Here is a tiny trained network, its code and every weight. The questions are about switching its units off for an input and a class, where a switched-off unit gives its printed mean instead of its output.

import numpy as np


def w(rows, s, z=0):
    codes = np.array(rows[::2]) - 128.0
    scale = np.full(codes.shape[1], s)
    scale[-1] = z or s
    return codes * scale


def f(y):
    return y / 2 * (1 + np.tanh(0.7978845608 * (y + 0.044715 * y**3)))


def log_softmax(a):
    a = a - a.max(-1, keepdims=True)
    return a - np.log(np.exp(a).sum(-1, keepdims=True))


def net(x, mask):
    res = np.array(x, float).reshape(1, 5) / 4 @ E
    y = f(res @ A[0][:, :-1].T + A[0][:, -1])
    res = res + np.where(mask, y, B[0][:, -1]) @ B[0][:, :-1]
    return log_softmax(res[-1] @ U[:, :-1].T + U[:, -1])


A, B = {}, {}
E = w([
[54,148,92,139,107,20,5,105],'x0',
[191,174,25,54,231,160,184,149],'x1',
[194,59,103,111,63,208,54,142],'x2',
[144,253,142,46,111,168,168,133],'x3',
[169,8,77,20,1,37,154,63],'x4',
],0.0087)
A[0] = w([
[164,96,146,101,81,162,187,114,36],'N1',
[142,227,35,72,92,140,66,147,110],'N2',
[116,154,102,88,72,91,111,156,4],'N3',
[106,109,252,217,76,111,135,117,126],'N4',
[100,141,26,154,217,40,101,113,120],'N5',
[137,56,57,106,78,46,132,97,95],'N6',
[163,62,129,174,187,210,123,144,226],'N7',
],0.012,0.0038)
B[0] = w([
[124,150,59,149,144,116,117,159,175],'N1',
[110,95,184,160,125,120,106,147,187],'N2',
[139,82,94,112,97,93,104,95,155],'N3',
[127,105,203,115,141,132,73,153,249],'N4',
[148,143,127,123,127,151,138,233,199],'N5',
[110,148,158,144,134,148,119,7,244],'N6',
[117,160,126,107,127,94,155,194,212],'N7',
],0.016,0.015)
U = w([
[84,134,234,136,126,106,79,139,197],'0',
[129,115,99,113,100,112,130,2,2],'1',
[169,178,69,111,160,148,221,236,217],'2',
],0.0088,0.0045)

Each question gives the input, the list of numbers given to net, and the class t.
The units are the neurons (one row each of A and B). Each row of codes is followed by its name. A weight is (code - 128) times the scale printed after its matrix; where a second scale follows, it is the last column's (A, B and U).
mask holds one flag per neuron, in row order. A switched-off neuron (its flag False) gives its mean, the last column of its row in B, instead of its output. The means were averaged over made-up inputs and are rounded, as every weight is.
A unit's drop is (log p(t) with every unit on - log p(t) with that unit switched off) / (log p(t) with every unit on - log p(t) with every unit switched off).
The circuit of an input: a set's keep is (log p(t) with only the set's units on - log p(t) with every unit switched off) / (log p(t) with every unit on - log p(t) with every unit switched off). Starting from all 7 units, units are removed one at a time, each time the one whose removal leaves the highest keep (on an exact tie, the one counted first), for as long as the keep stays at least 0.8.
circuit, biggest first: the units of the circuit, biggest drop first
k most important neurons: the k neurons with the biggest drops, biggest first
drop when u is switched off: that unit's drop, to one decimal
input [4,8,-7,0,4], class 2: most important neuron	[N5]
input [-1,-5,-6,1,6], class 1: circuit, biggest first	[N6; N5]
input [-2,1,3,7,-7], class 2: 3 most important neurons	[N4; N6; N7]
input [5,-2,8,7,4], class 1: 2 most important neurons	[N4; N3]
input [-6,-3,2,-7,5], class 1: 3 most important neurons	[N6; N5; N2]
input [4,5,-6,6,-1], class 2: 3 most important neurons	[N5; N4; N6]
input [-4,-3,7,7,-2], class 2: 2 most important neurons	[N6; N4]
input [-1,2,3,1,-7], class 2: 2 most important neurons	[N4; N6]
input [-2,-3,7,-8,8], class 1: drop when N6 is switched off	0.1
input [-4,0,5,-1,-5], class 2: drop when N7 is switched off	0.0
input [3,-6,5,0,4], class 1: drop when N2 is switched off	0.1
